Here is a tiny trained network, its code and every weight. The questions are about switching its units off for an input and a target symbol, where a switched-off unit gives its printed mean instead of its output.

import numpy as np


def w(rows, s, z=0):
    codes = np.array(rows[::2]) - 128.0
    scale = np.full(codes.shape[1], s)
    scale[-1] = z or s
    return codes * scale


def f(y):
    return np.maximum(y, 0)


def softmax(a):
    e = np.exp(a - a.max(-1, keepdims=True))
    return e / e.sum(-1, keepdims=True)


def log_softmax(a):
    a = a - a.max(-1, keepdims=True)
    return a - np.log(np.exp(a).sum(-1, keepdims=True))


def net(x, mask):
    ids = ['αβδζλτφψ'.index(c) for c in x.split()]
    T = len(ids)
    res = E[ids] + P[:T]
    u = 0
    for l in range(2):
        q, k, v = (res @ M[l].T for M in (Q, K, V))
        z = softmax(np.where(np.tri(T) > 0, q @ k.T / 2**0.5, -1e9)) @ v
        res = res + np.where(mask[u], z, O[l][:, -1]) @ O[l][:, :-1]
        u += 1
        y = f(res @ A[l][:, :-1].T + A[l][:, -1])
        res = res + np.where(mask[u : u + 12], y, B[l][:, -1]) @ B[l][:, :-1]
        u += 12
    return log_softmax(res[-1] @ U[:, :-1].T + U[:, -1])


Q, K, V, O, A, B = {}, {}, {}, {}, {}, {}
E = w([
[132,123,105,121],'α',
[130,130,136,5],'β',
[166,104,76,134],'δ',
[188,79,93,147],'ζ',
[151,85,157,125],'λ',
[137,145,138,122],'τ',
[98,116,173,68],'φ',
[73,74,70,179],'ψ',
],0.02)
P = w([
[78,249,76,161],'0',
[199,178,224,121],'1',
[90,109,124,139],'2',
[102,92,77,48],'3',
[175,146,228,125],'4',
[96,76,122,147],'5',
[114,88,79,47],'6',
[167,125,247,104],'7',
[119,95,108,137],'8',
],0.014)
Q[0] = w([
[100,91,129,247],'L0H0',
[236,253,199,134],'L0H0',
],0.0069)
K[0] = w([
[159,48,124,214],'L0H0',
[189,255,25,142],'L0H0',
],0.0079)
V[0] = w([
[133,46,134,211],'L0H0',
[17,117,252,164],'L0H0',
],0.0041)
O[0] = w([
[128,141,195,131,5],'L0H0',
[1,96,143,201,190],'L0H0',
],0.0086,0.0028)
A[0] = w([
[56,247,94,109,56],'L0N0',
[136,158,169,173,148],'L0N1',
[117,169,90,78,89],'L0N2',
[217,91,128,74,53],'L0N3',
[103,74,30,95,191],'L0N4',
[85,234,121,92,158],'L0N5',
[87,106,116,221,52],'L0N6',
[80,122,80,86,190],'L0N7',
[165,102,185,132,1],'L0N8',
[94,136,135,150,60],'L0N9',
[90,141,194,173,117],'L0N10',
[107,151,100,219,193],'L0N11',
],0.014,0.007)
B[0] = w([
[112,73,126,200,159],'L0N0',
[201,58,160,103,144],'L0N1',
[213,66,71,187,162],'L0N2',
[95,165,227,122,180],'L0N3',
[92,161,42,170,253],'L0N4',
[138,96,160,223,183],'L0N5',
[210,120,95,51,142],'L0N6',
[58,141,108,198,230],'L0N7',
[83,212,51,118,145],'L0N8',
[156,98,169,171,133],'L0N9',
[123,142,181,102,160],'L0N10',
[178,254,145,66,159],'L0N11',
],0.0088,0.011)
Q[1] = w([
[254,238,216,91],'L1H0',
[170,92,136,115],'L1H0',
],0.0079)
K[1] = w([
[158,170,160,254],'L1H0',
[78,127,156,150],'L1H0',
],0.0093)
V[1] = w([
[201,43,2,131],'L1H0',
[31,78,132,186],'L1H0',
],0.007)
O[1] = w([
[134,212,38,151,125],'L1H0',
[111,102,192,255,254],'L1H0',
],0.0087,0.012)
A[1] = w([
[221,143,86,179,133],'L1N0',
[112,100,97,170,2],'L1N1',
[158,69,195,77,140],'L1N2',
[160,203,159,190,14],'L1N3',
[128,128,127,124,104],'L1N4',
[136,212,69,117,136],'L1N5',
[166,188,115,45,68],'L1N6',
[160,255,113,95,137],'L1N7',
[89,191,220,142,222],'L1N8',
[195,97,201,49,149],'L1N9',
[175,130,98,136,185],'L1N10',
[169,109,103,175,145],'L1N11',
],0.013,0.0084)
B[1] = w([
[138,91,138,20,177],'L1N0',
[242,119,94,143,177],'L1N1',
[60,101,210,113,163],'L1N2',
[20,171,133,205,200],'L1N3',
[108,126,130,126,128],'L1N4',
[19,170,204,97,179],'L1N5',
[88,47,25,173,142],'L1N6',
[136,90,2,97,170],'L1N7',
[183,170,59,53,253],'L1N8',
[142,11,85,102,149],'L1N9',
[185,132,148,55,150],'L1N10',
[148,64,179,28,188],'L1N11',
],0.0094,0.021)
U = w([
[45,191,116,181,120],'α',
[118,2,51,206,96],'β',
[144,120,126,93,127],'δ',
[203,78,99,107,134],'ζ',
[143,6,142,124,67],'λ',
[230,210,86,144,255],'τ',
[53,113,223,129,135],'φ',
[119,122,53,138,9],'ψ',
],0.0096,0.0094)

Each question gives the input, a string of symbols that net reads in full, and the target symbol t.
The units are the heads (2 rows each of Q, K, V and O) and the neurons (one row each of A and B). Each row of codes is followed by its name. A weight is (code - 128) times the scale printed after its matrix; where a second scale follows, it is the last column's (O, A, B and U).
mask holds one flag per unit, layer by layer, with each layer's heads first. A switched-off unit (its flag False) gives its mean, the last column of its rows in O or B, instead of its output. The means were averaged over made-up inputs and are rounded, as every weight is.
A unit's drop is (log p(t) with every unit on - log p(t) with that unit switched off) / (log p(t) with every unit on - log p(t) with every unit switched off).
The circuit of an input: a set's keep is (log p(t) with only the set's units on - log p(t) with every unit switched off) / (log p(t) with every unit on - log p(t) with every unit switched off). Starting from the 12 units with the biggest drops (on a tie, the unit counted first), units are removed one at a time, each time the one whose removal leaves the highest keep (on an exact tie, the one counted first), for as long as the keep stays at least 0.8.
units of the circuit, in order: the units of the circuit, biggest drop first
top k neurons: the k neurons with the biggest drops, biggest first
top k neurons in layer l: the k neurons of layer l with the biggest drops, biggest first
input α φ α τ φ ψ λ, target α: units of the circuit, in order	(L1H0; L0N6; L1N8; L0N3)
input ψ φ φ δ β, target ζ: units of the circuit, in order	(L1N9; L0N4; L1N8)
input α α α τ α λ φ α, target τ: top 2 neurons	(L0N2; L0N0)
input ψ φ τ φ ψ, target ζ: top 2 neurons in layer 0	(L0N0; L0N6)
input φ ψ α φ ψ, target φ: top 3 neurons in layer 1	(L1N3; L1N2; L1N1)
input ψ α α φ φ φ α α, target ζ: units of the circuit, in order	(L0N11; L1H0; L0N7; L1N3)
input δ φ λ, target λ: top 3 neurons in layer 0	(L0N4; L0N3; L0N7)
input φ β τ, target τ: top 2 neurons in layer 1	(L1N3; L1N5)
input φ φ α φ α τ φ ψ, target φ: top 3 neurons in layer 0	(L0N0; L0N4; L0N11)
input λ φ φ δ β φ φ φ λ, target φ: units of the circuit, in order	(L1N8; L1N7)
input α α α β ψ β φ φ, target τ: top 3 neurons in layer 0	(L0N0; L0N2; L0N8)
input β λ λ φ α τ, target τ: top 2 neurons in layer 0	(L0N3; L0N11)
input α δ φ φ ζ, target τ: top 2 neurons in layer 0	(L0N2; L0N3)
input λ φ φ φ φ α, target α: units of the circuit, in order	(L0N11; L0H0; L0N2)
input φ λ α φ φ ψ β, target α: units of the circuit, in order	(L1N5; L0N4)
input δ τ φ φ δ φ φ λ, target ψ: top 2 neurons	(L1N7; L0N8)
input λ φ β, target β: units of the circuit, in order	(L1N8; L1N5; L0N2)
input ψ ζ φ λ φ, target ζ: top neuron	(L0N11)
input α α δ δ λ ψ, target ψ: top 3 neurons	(L0N6; L0N11; L1N7)
input τ δ φ ψ, target α: top 2 neurons	(L1N5; L0N7)
input α φ α β, target β: top 3 neurons	(L0N7; L0N2; L1N8)
input α φ φ φ δ α ψ δ, target τ: top 2 neurons	(L0N2; L0N0)
input β φ φ δ β, target α: top 2 neurons in layer 1	(L1N3; L1N1)
input λ δ α φ α, target λ: top 3 neurons	(L1N9; L0N4; L0N11)
